(in the rows, 128 means zero)
Facts:
q111 γ q920; q123 γ q888; q123 γ q91; q123 γ q433; q125 γ q717; q13 γ q793; q13 γ q395
q133 γ q717; q137 γ q400; q14 γ q169; q14 γ q795; q142 γ q65; q15 γ q836; q15 γ q469
q15 γ q20; q157 γ q855; q157 γ q91; q158 γ q659; q169 γ q400; q169 γ q6; q176 γ q223
q176 γ q929; q176 γ q154; q194 γ q158; q20 γ q91; q209 γ q20; q215 γ q717; q215 γ q222
q215 γ q382; q217 γ q253; q217 γ q315; q222 γ q888; q222 γ q91; q223 γ q222; q223 γ q651
q245 γ q400; q249 γ q797; q253 γ q392; q253 γ q215; q268 γ q941; q3 γ q653; q315 γ q395
q315 γ q348; q323 γ q65; q334 γ q65; q352 γ q836; q352 γ q888; q368 γ q392; q368 γ q888
q372 γ q492; q374 γ q979; q374 γ q222; q382 γ q91; q383 γ q888; q383 γ q20; q384 γ q489
q384 γ q91; q398 γ q428; q415 γ q941; q420 γ q384; q428 γ q352; q428 γ q992; q43 γ q504
q433 γ q392; q433 γ q888; q433 γ q91; q44 γ q717; q44 γ q215; q448 γ q659; q448 γ q348
q469 γ q334; q469 γ q382; q483 γ q372; q483 γ q89; q489 γ q395; q492 γ q215; q513 γ q395
q513 γ q91; q513 γ q253; q518 γ q392; q518 γ q253; q518 γ q20; q529 γ q623; q572 γ q471
q572 γ q382; q586 γ q979; q586 γ q65; q6 γ q941; q6 γ q20; q61 γ q717; q61 γ q797
q61 γ q819; q61 γ q793; q61 γ q249; q623 γ q920; q623 γ q630; q646 γ q930; q646 γ q213
q65 γ q91; q651 γ q717; q651 γ q215; q653 γ q253; q653 γ q483; q655 γ q382; q655 γ q940
q655 γ q137; q658 γ q586; q66 γ q91; q66 γ q415; q700 γ q888; q705 γ q382; q712 γ q888
q720 γ q65; q720 γ q253; q721 γ q352; q744 γ q979; q744 γ q395; q772 γ q888; q772 γ q651
q772 γ q137; q79 γ q941; q793 γ q888; q795 γ q223; q795 γ q392; q795 γ q91; q810 γ q744
q810 γ q655; q819 γ q253; q82 γ q398; q823 γ q836; q823 γ q400; q836 γ q788; q855 γ q765
q855 γ q315; q867 γ q888; q867 γ q13; q876 γ q334; q876 γ q20; q89 γ q66; q89 γ q137
q89 γ q795; q893 γ q392; q893 γ q772; q920 γ q717; q920 γ q382; q929 γ q888; q938 γ q888
q941 γ q65; q972 γ q683; q979 γ q91; q992 γ q66; q118 Ψ q420; q120 Ψ q344; q120 Ψ q272
q123 Ψ q301; q123 Ψ q420; q126 Ψ q301; q14 Ψ q91; q153 Ψ q358; q153 Ψ q21; q153 Ψ q137
q158 Ψ q245; q169 Ψ q930; q169 Ψ q118; q185 Ψ q716; q185 Ψ q893; q194 Ψ q712; q194 Ψ q420
q195 Ψ q344; q213 Ψ q531; q213 Ψ q89; q213 Ψ q269; q216 Ψ q927; q217 Ψ q358; q245 Ψ q73
q249 Ψ q420; q249 Ψ q21; q253 Ψ q972; q269 Ψ q249; q269 Ψ q927; q272 Ψ q825; q272 Ψ q348
q281 Ψ q528; q281 Ψ q334; q301 Ψ q420; q334 Ψ q272; q34 Ψ q118; q34 Ψ q21; q344 Ψ q420
q374 Ψ q21; q382 Ψ q301; q382 Ψ q195; q450 Ψ q73; q450 Ψ q686; q450 Ψ q245; q474 Ψ q73
q481 Ψ q531; q483 Ψ q89; q526 Ψ q348; q531 Ψ q825; q531 Ψ q89; q547 Ψ q137; q561 Ψ q374
q561 Ψ q213; q561 Ψ q194; q62 Ψ q712; q62 Ψ q825; q623 Ψ q531; q630 Ψ q21; q655 Ψ q21
q655 Ψ q272; q700 Ψ q526; q721 Ψ q374; q721 Ψ q825; q73 Ψ q249; q735 Ψ q216; q742 Ψ q374
q772 Ψ q547; q788 Ψ q249; q788 Ψ q742; q811 Ψ q825; q823 Ψ q867; q823 Ψ q269; q825 Ψ q249
q825 Ψ q927; q826 Ψ q531; q860 Ψ q213; q860 Ψ q34; q867 Ψ q420; q89 Ψ q21; q906 Ψ q526
q906 Ψ q169; q906 Ψ q348; q91 Ψ q630; q927 Ψ q420; q930 Ψ q111; q932 Ψ q374; q988 Ψ q906
q992 Ψ q972; q111 Σ 246; q118 Σ 246; q120 Σ 390; q123 Σ 995; q125 Σ 352; q126 Σ 246
q13 Σ 246; q133 Σ 352; q137 Σ 246; q14 Σ 246; q142 Σ 390; q15 Σ 246; q153 Σ 246
q154 Σ 352; q157 Σ 246; q158 Σ 246; q169 Σ 246; q176 Σ 390; q185 Σ 246; q194 Σ 246
q195 Σ 352; q20 Σ 246; q209 Σ 246; q21 Σ 390; q213 Σ 352; q215 Σ 246; q216 Σ 246
q217 Σ 390; q222 Σ 352; q223 Σ 995; q245 Σ 246; q249 Σ 995; q253 Σ 246; q268 Σ 246
q269 Σ 352; q272 Σ 390; q281 Σ 390; q3 Σ 390; q301 Σ 246; q315 Σ 246; q323 Σ 390
q334 Σ 246; q34 Σ 246; q344 Σ 246; q348 Σ 246; q352 Σ 246; q358 Σ 352; q368 Σ 246
q372 Σ 246; q374 Σ 390; q382 Σ 390; q383 Σ 390; q384 Σ 246; q392 Σ 246; q395 Σ 390
q398 Σ 246; q400 Σ 246; q415 Σ 246; q420 Σ 390; q428 Σ 246; q43 Σ 390; q433 Σ 246
q44 Σ 352; q448 Σ 246; q450 Σ 352; q469 Σ 390; q471 Σ 246; q474 Σ 246; q481 Σ 352
q483 Σ 352; q489 Σ 390; q492 Σ 995; q504 Σ 390; q513 Σ 352; q518 Σ 246; q526 Σ 246
q528 Σ 246; q529 Σ 246; q531 Σ 246; q547 Σ 390; q561 Σ 246; q572 Σ 352; q586 Σ 246
q6 Σ 246; q61 Σ 390; q62 Σ 390; q623 Σ 390; q630 Σ 246; q646 Σ 995; q65 Σ 995
q651 Σ 246; q653 Σ 390; q655 Σ 246; q658 Σ 352; q659 Σ 246; q66 Σ 995; q683 Σ 390
q686 Σ 995; q700 Σ 390; q705 Σ 995; q712 Σ 995; q716 Σ 246; q717 Σ 246; q720 Σ 246
q721 Σ 390; q73 Σ 246; q735 Σ 995; q742 Σ 246; q744 Σ 246; q745 Σ 995; q765 Σ 352
q772 Σ 352; q784 Σ 390; q788 Σ 246; q79 Σ 246; q793 Σ 995; q795 Σ 995; q797 Σ 246
q810 Σ 246; q811 Σ 246; q819 Σ 390; q82 Σ 390; q823 Σ 246; q825 Σ 390; q826 Σ 246
q836 Σ 995; q855 Σ 246; q860 Σ 246; q867 Σ 390; q876 Σ 246; q880 Σ 352; q888 Σ 352
q89 Σ 246; q893 Σ 352; q906 Σ 246; q91 Σ 246; q920 Σ 995; q926 Σ 246; q927 Σ 246
q929 Σ 390; q930 Σ 352; q932 Σ 246; q938 Σ 246; q940 Σ 246; q941 Σ 352; q972 Σ 246
q979 Σ 352; q988 Σ 246; q992 Σ 246

Known rows:
q420: [131 157 101 146 121 139 116  81  94 165 139 135 133 110 140 137  94 113
 179 166  91 154 177 152 127 166 157]
q154: [128 154 126 137  87 119 108 113 118 171 120 122 118 127 156 106  92 102
 208 155  85 163 152 164 159 146 168]
q705: [150 158 136 166  91 129 114 114 104 191 137 149 115 106 137 130  92  99
 201 163 107 167 184 146 161 152 160]
q137: [110 137 114 145  94 114 117 117 132 187 114 145 100 117 161  97 113 111
 201 137  87 178 171 169 166 156 177]
q623: [129 146 129 147  87 121 125 112  95 172 107 114 121 102 159 124  51  99
 191 160 121 160 163 145 156 167 161]
q721: [112 132 111 133 136 130 108 105 111 180 125 135 110  76 145 116  71 119
 222 157  86 154 173 121 146 172 197]
q14: [131 146 115 146 148 131 116 109 110 178 122 152 110  82 148 127 116 125
 200 158 100 169 182 131 178 147 184]
q526: [128 150 127 142  99 120 134  84 105 147 110  98 128 113 176 123 111 116
 190 137 117 174 167 122 173 138 171]
q880: [124 156 136 129 100 121 110  87 105 142 127  96 137 120 168 121  88 114
 204 159  96 162 153 130 155 125 157]
q111: [127 169 127 160  89 110 129 115 109 168 105 136 125 107 165 128  92 104
 192 175 141 181 178 162 184 151 160]
q876: [133 151 109 143 147 133 108  99 117 170 133 156 118  75 149 129 122 131
 199 157 101 169 186 135 168 136 175]
q301: [104 145 134 146 112 119 139  90  96 155 118 103 149 131 177 118 115 123
 188 148 115 188 167 123 164 149 156]
q89: [132 154 122 144 134 132 124 128 119 191 125 149 114  85 149 115 117 119
 184 147  98 165 173 153 172 147 189]
q142: [134 151  97 135 129 147 108  78 104 169 141 136 119  86 140 136  97 119
 194 157  80 141 180 139 127 151 175]
q717: [112 154 126 162  33 103 139 129 131 190  90 128  95 159 177  89  99  77
 180 134 110 190 158 209 171 162 153]
q348: [143 165 104 148  66 127 143  74 109 153 115 103 125 144 174 128 138  97
 147 119  95 173 162 166 140 118 135]
q358: [125 160 139 132  97 123 109  89 104 143 129  96 138 120 164 122  91 115
 205 162  95 161 158 133 152 122 160]
q932: [114 149 130 142 103 119 135  88 107 158 114 102 135 113 172 121 108 118
 183 140 110 170 167 124 169 129 164]
q91: [116 139  96 144  69 130 135 118 137 203 108 132  83 155 160  91 143  86
 169  92  45 173 156 205 147 150 165]
q988: [115 149 129 141  99 114 130  89 107 153 113 100 133 112 177 122 110 115
 188 144 111 177 167 126 171 133 162]
q217: [161 173  96 147 116 151 121  85  91 164 124 132 126 101 143 160  93  96
 166 164 101 143 182 149 138 147 157]

Rows:
No name comes twice in this set of rows, the named rows included.
[110 164 140 155  69 113 140 119 120 180 100 108 128 134 179  99  98  98
 172 142 117 176 165 161 179 147 172] | q630
[122 139 109 118 114 134  97  98 121 167 140 124 108 122 148 108 122 111
 211 134  40 156 153 154 135 130 172] | q941
[152 173 117 156 109 128 113 106  95 171 117 141 130  86 144 144  58 101
 191 199 143 158 185 156 161 166 167] | q61
[132 149  93 144  52 138 124  82 115 179 123 116 102 146 155 116 104  81
 156 121  59 149 164 191 108 148 150] | q395
[110 130 105 143 103 125 117 109 131 183 124 148  94 116 158  96 133 111
 193 124  66 174 172 170 148 148 174] | q20
[147 163 108 151 134 133 113 110 113 171 128 161 118  80 141 140 120 121
 190 170 114 169 187 148 172 137 170] | q518
[143 157 138 165  85 125 107 120 114 202 139 149 108 116 136 115  93  96
 206 155  95 170 182 158 154 157 166] | q223
[117 149 124 135 103 125 115  72  97 144 127 100 144  93 161 132  68 123
 200 165 113 154 171 116 137 145 169] | q43
[122 163 134 158  92 110 127 107 109 161 107 129 133 105 168 123  87 115
 190 171 146 184 176 147 183 144 158] | q529
[139 156 113 150 129 126 114 115 117 177 119 167 113  88 145 127 111 119
 198 166 119 173 184 154 179 147 171] | q368
[133 142 119 151  83 137 114  96 119 197 148 137 100 129 140 109 125  99
 193 119  49 157 172 155 119 140 156] | q65
[142 152 135 167 107 128 105 114 111 193 141 154 116  95 130 125  93 107
 213 164  99 166 187 144 155 154 170] | q712
[146 159 123 133 117 130 109 120 104 171 118 132 118 111 147 125  92 101
 200 162  86 155 159 149 166 143 166] | q483
[144 156 137 167  72 128 117 117 110 198 133 140 106 129 145 117  94  90
 193 151  96 169 178 168 150 155 155] | q793
[112 132 125 141 156 121 112 114 114 176 122 148 113  77 153 115 113 136
 218 156  97 177 181 120 178 152 193] | q823

The same objects again, as new rows of numbers:
Known rows:
q745: [120 128 121 138 125 125 124 127 136 130 153 118 134 125 117 113 126 125
 129 117 138 125 125 119 123 125 131 106]
q920: [166 120 120 132 126 150 125 128 114 140 116 148 124 129 117 152 126 123
 136 196 134 137 125 122 134 119 156 119]
q400: [129 124 125 131 122 120 125 128 134 126 128 120 145 129 119 114 128 131
 120 108 121 129 128 141 117 117 120 115]
q716: [126 126 124 132 122 120 124 129 137 126 127 119 143 126 116 114 128 131
 119 106 120 126 125 139 119 117 119 116]
q372: [137 120 135 125 127 121 125 127 114 125 116 132 126 132 123 123 129 125
 124 143 121 130 131 122 123 116 129 136]
q926: [127 127 125 132 124 120 126 129 138 126 128 120 143 129 118 113 127 131
 119 107 119 126 126 140 117 118 119 116]
q374: [121 124 119 126 131 146 125 126 122 128 124 126 126 131 122 155 133 124
 142 122 117 131 130 119 118 178 132 124]
q784: [122 138 119 125 126 122 133 128 151 125 127 123 126 118 119 115 126 134
 132 119 136 134 128 134 124 159 129 108]
q929: [134 150 120 126 134 120 126 128 126 123 133 122 125 120 122 141 127 134
 121 159 116 141 139 120 185 144 136 133]
q450: [125 136 122 141 124 152 141 127 128 122 154 127 124 121 167 115 127 126
 122 105 117 120 124 143 120 128 118 123]
q34: [128 123 121 124 128 124 125 135 155 126 144 120 125 140 117 111 139 131
 119 103 116 125 124 136 121 131 119 116]
q795: [117 131 119 124 124 120 126 127 117 143 125 119 124 127 118 179 127 123
 138 151 144 121 124 121 118 135 123 130]
q867: [136 155 126 125 125 120 127 132 147 123 140 145 123 125 122 162 128 147
 121 131 117 130 125 119 160 141 142 143]
q315: [128 120 139 125 127 120 125 127 115 124 117 129 128 133 128 125 130 125
 127 137 125 129 131 124 123 116 127 136]
q572: [133 121 120 125 123 139 128 127 114 122 123 128 123 133 161 111 126 124
 126 150 132 121 126 120 137 122 128 149]
q561: [125 124 123 128 124 124 124 128 149 133 129 124 127 127 118 114 127 131
 118 103 116 127 124 141 120 120 119 114]
q586: [117 119 162 126 137 120 127 127 116 123 118 119 137 137 169 148 139 123
 149 115 149 121 136 127 122 116 123 139]
q6: [117 119 152 125 136 120 126 127 114 123 118 123 133 136 149 142 134 125
 136 128 136 126 138 125 127 116 130 138]
q66: [118 131 119 124 124 121 126 127 115 146 125 120 124 128 117 182 127 124
 143 144 149 121 125 121 118 138 120 132]
q717: [164 124 121 139 123 121 125 128 137 131 119 138 129 128 118 114 126 130
 120 134 116 136 124 127 118 118 125 119]
q14: [123 121 138 125 139 126 125 127 116 131 119 135 124 129 123 139 128 125
 121 128 119 127 123 122 118 116 124 137]

Rows:
No name comes twice in this set of rows, the named rows included.
[131 146 123 126 127 120 127 137 129 124 165 119 124 127 119 114 127 131
 121 112 117 123 128 128 164 125 119 131] | q888
[133 125 153 125 127 122 124 130 122 122 123 145 127 139 120 147 127 135
 129 117 125 123 125 122 118 117 131 145] | q194
[138 132 121 125 150 142 128 127 115 124 144 128 125 129 123 129 127 124
 121 144 115 126 126 118 163 119 129 152] | q772
[119 126 127 125 122 122 125 127 116 145 129 121 124 129 129 204 126 124
 166 121 172 122 124 122 120 140 119 137] | q65
[126 131 120 125 124 125 125 132 155 122 137 119 124 126 118 114 129 131
 138 104 119 132 136 128 117 179 126 107] | q21
[152 120 121 128 125 145 125 127 113 132 121 138 123 127 119 154 125 123
 137 179 136 136 128 121 144 118 154 116] | q492
[146 124 120 124 124 148 125 127 119 123 148 142 123 142 130 183 129 127
 162 115 118 123 124 121 123 129 132 114] | q249
[117 147 121 126 137 122 125 128 117 123 131 119 125 130 117 139 127 124
 121 142 116 121 124 121 130 137 119 169] | q222
[123 144 119 126 128 120 127 127 119 122 124 122 124 120 121 138 127 131
 120 154 118 136 137 119 169 147 137 133] | q383
[117 126 119 125 124 120 127 127 117 123 123 118 124 133 167 119 126 124
 133 134 143 121 124 119 118 134 119 159] | q513

The same objects again, as new rows of numbers:
Known rows:
q651: [131 122  89 118 133 110 173 137  77 162 152 191 133 130 135 164 142  95
 111 135 138  98 112 139 143  97 145  74 156 121 140 123 132  63 104 182
  94 136 113 152 113]
q906: [182 101  89 100 160 129 108 125 139 108 158 134 126 130 133 135 129 142
 164  74 144 166 138 110 124 132 171 123 148 138 121 111 127  95 112 158
 172 141 112 133 133]
q797: [142 130  78 116 160 119 133 161  48 157 164 173 139 128 134 148 122  84
 140 117 152 107 106 143 132 102 173  93 140 147 139 102 139  85 120 180
 114 154  79 187 112]
q384: [ 98 104 106 126 114 111 147 121 119 140  98 150  99 188 153 145 178 151
 156 105 163 100 119 140 117  98 164  92 109 138 128 158 155  86 105 150
 101 122 157  79 118]
q123: [137 107 160 121  26  91 190  44 180 114  82 145 148 197  91 138 133 105
 121 146 122 127 134 117 111  83 129 100 136 128 100 157  98  96  77 127
  88 106 135 122  78]
q920: [121 136 134 119  72  98 160 114 100 116 127 191 153 177 101 173  98  80
 121 146 139  91 122 146 121  60 155  94 157 132 124 109 128  99  78 154
  62 102  87 175  88]
q315: [ 95 117  97 106 142 138 106 128  99 118 101 151  78 178 175 151 157 154
 172  80 161  97 138 134 108  87 181 117 124 150 122 146 171 120  95 140
 112 108 137  89 140]
q176: [134 158 147 117  52  63 180 122 124 110 113 170 111 127 141 157 129 123
  59 152 115 165 113 123 145 126 106  89 139 114 129 133  91 107 110 104
 135 115 154 127 129]
q142: [109 134 170 123  47  81 147 137 117 110  87 148 104 182 160 142 143 149
 113 137 140 139 100 139 127 114 134  91  96 125 125 141 113 141 114  84
 118 120 165  92 130]
q474: [145 116  91  99 156 139 104 118 117 115 131  85 111 102 141 115 142 112
 127  82 150 152 129 100 120 128 164 134 141 167 120 111 127  92 100 167
 169 124 113 148 110]
q126: [162 130  89 102 168 125 117 101 121 134 149 108 109 127 133 128 134 116
 163  88 134 161 149  98 111 129 160 116 141 157 120 123 126 111 119 159
 163 136 110 134 116]
q368: [131 114  85 135  98  74 187  97 135 143 128 163 133 148 112 152 178 132
 101 131 145 129 114 128 141 111 127  73 127 129 141 149 111  52 108 159
 119 126 152 107 114]
q717: [132 119  86 125 164 135 127 190  10 191 171 193 153 140 146 148 117  61
 150 140 159  83  92 164 127  95 184  75 134 136 144  91 147  92 125 190
  76 170  52 209  91]
q972: [140 157  67 118 166  97 130 106 140  93 146 114 103 123 124 157 136 141
 135  73 139 159 150 113 127 123 148 110 142 162 142 119 123  89 119 153
 183 104 118 124 145]
q334: [141  71 122 133 112 133 136 137 125 151  99 143 138 190 149 125 165 143
 176  99 160 114  98 150 120 110 175  95  92 127 133 155 139  96 107 157
 104 156 121 106  99]
q222: [ 96 107 130 151  74  59 144 145  90 153  88 143 133 165  78 140 132 121
 123 115 136 113  95 155 123  68 171  68  65  86  85 117 125  93  90 119
  74 175 124 158 120]
q630: [154 127 101 129 141 131 121 150  84 158 141 153 124 111 166 138 126  91
 143 101 145 100 111 139 140 105 168 101 146 131 141 126 130  83  92 187
 102 153  75 165 106]
q185: [157 147  73 105 155 106 104 113 105 111 156 127 104 130 120 129 132 128
 148  87 152 143 146 108 112 117 165 115 143 171 114 104 132  81 123 151
 169 127 114 134 130]
q784: [147 181 141 104 101  89 100 157  97  90 126 120  98 121 149 146  94 120
 124 110 127 172 118 121 123 138 139 115 124 150 119  92 105 152 122  99
 174 122 114 151 142]
q209: [112 105  97 130 107  90 158 107 134 133  98 145 111 170 133 138 174 152
 129 109 158 117 118 136 124 104 148  84 104 138 128 158 136  73 111 144
 113 125 151  85 121]
q659: [109 127  94 102 176 152  62 155  75 117 124 120  88 169 178 140 130 135
 200  64 166 111 135 135  99 103 200 124 125 168 120 114 176 141 104 147
 142 121  99 121 143]

Rows:
No name comes twice in this set of rows, the named rows included.
[ 99 126 120 136  77  55 150 104 129 121  88 138  97 146  80 168 137 129
 107  92 101 129 130 128 128  72 154  89 110  89  83 136 125  99  67 108
 100 136 159 139 140] | q572
[168  94 112 128 102 105 145  91 156 147 123 137 130 139 135 106 161 140
 131  98 147 133 117 112 131 126 146  99 111 127 126 149 113  59 105 166
 126 155 136 106 103] | q655
[188 137  88 109 139 107  81 113 127 119 140 119  95  99 151 110 126 134
 142  68 153 131 139 103 133 126 169 128 143 160 128 117 121  70  96 171
 163 146  99 130 124] | q153
[124 111  88 131 123 107 170 145  71 165 140 193 135 150 139 158 151 102
 121 135 150  95 103 147 137  93 154  69 130 122 139 129 136  71 102 179
  77 150 111 144 102] | q215
[135 142 122 123 134  87 106 109 121 117 116  82 108 118  78 140  96 120
 154  55 100 171 151 109 117  99 174 113 117 105  62 100 117 139  93 120
 157 154 104 182 134] | q195
[124 124 116 103 110 109  87 123 110 106 114  68 101  87  92 123 110 108
 114  75 116 161 129  96 113  90 177 132 121 128  55  80 132 117  64 113
 157 150 115 186 122] | q450
[ 98 104 101 117 105 103 154 101 138 123  91 150  91 182 149 157 179 162
 138  97 144 108 137 129 122  91 152  94 118 134 126 165 152  89  92 147
 110 106 175  67 136] | q157
[151 177 116 105 105  77 113  69 164  45 126 115 123 151  86 164  77 125
 127  93 131 160 165 103 111  93 149 140 168 170 110 106 115 110  81 125
 166  68 102 146 125] | q646
[126 138 133 113 103 122 101 105 146  59 103  83 146 138 108 155  91 100
 127  98 148 154 131 114 108  83 170 147 153 174 124  90 126 123  78 147
 147  79  71 187  89] | q686
[172 104 172 112  38  77 173 134 136 118 115 172 145 153 138 134 129 132
 101 146 120 175  91 122 141 134 130  89 118  90 121 120  82 112 112 109
 129 149 144 125 119] | q700

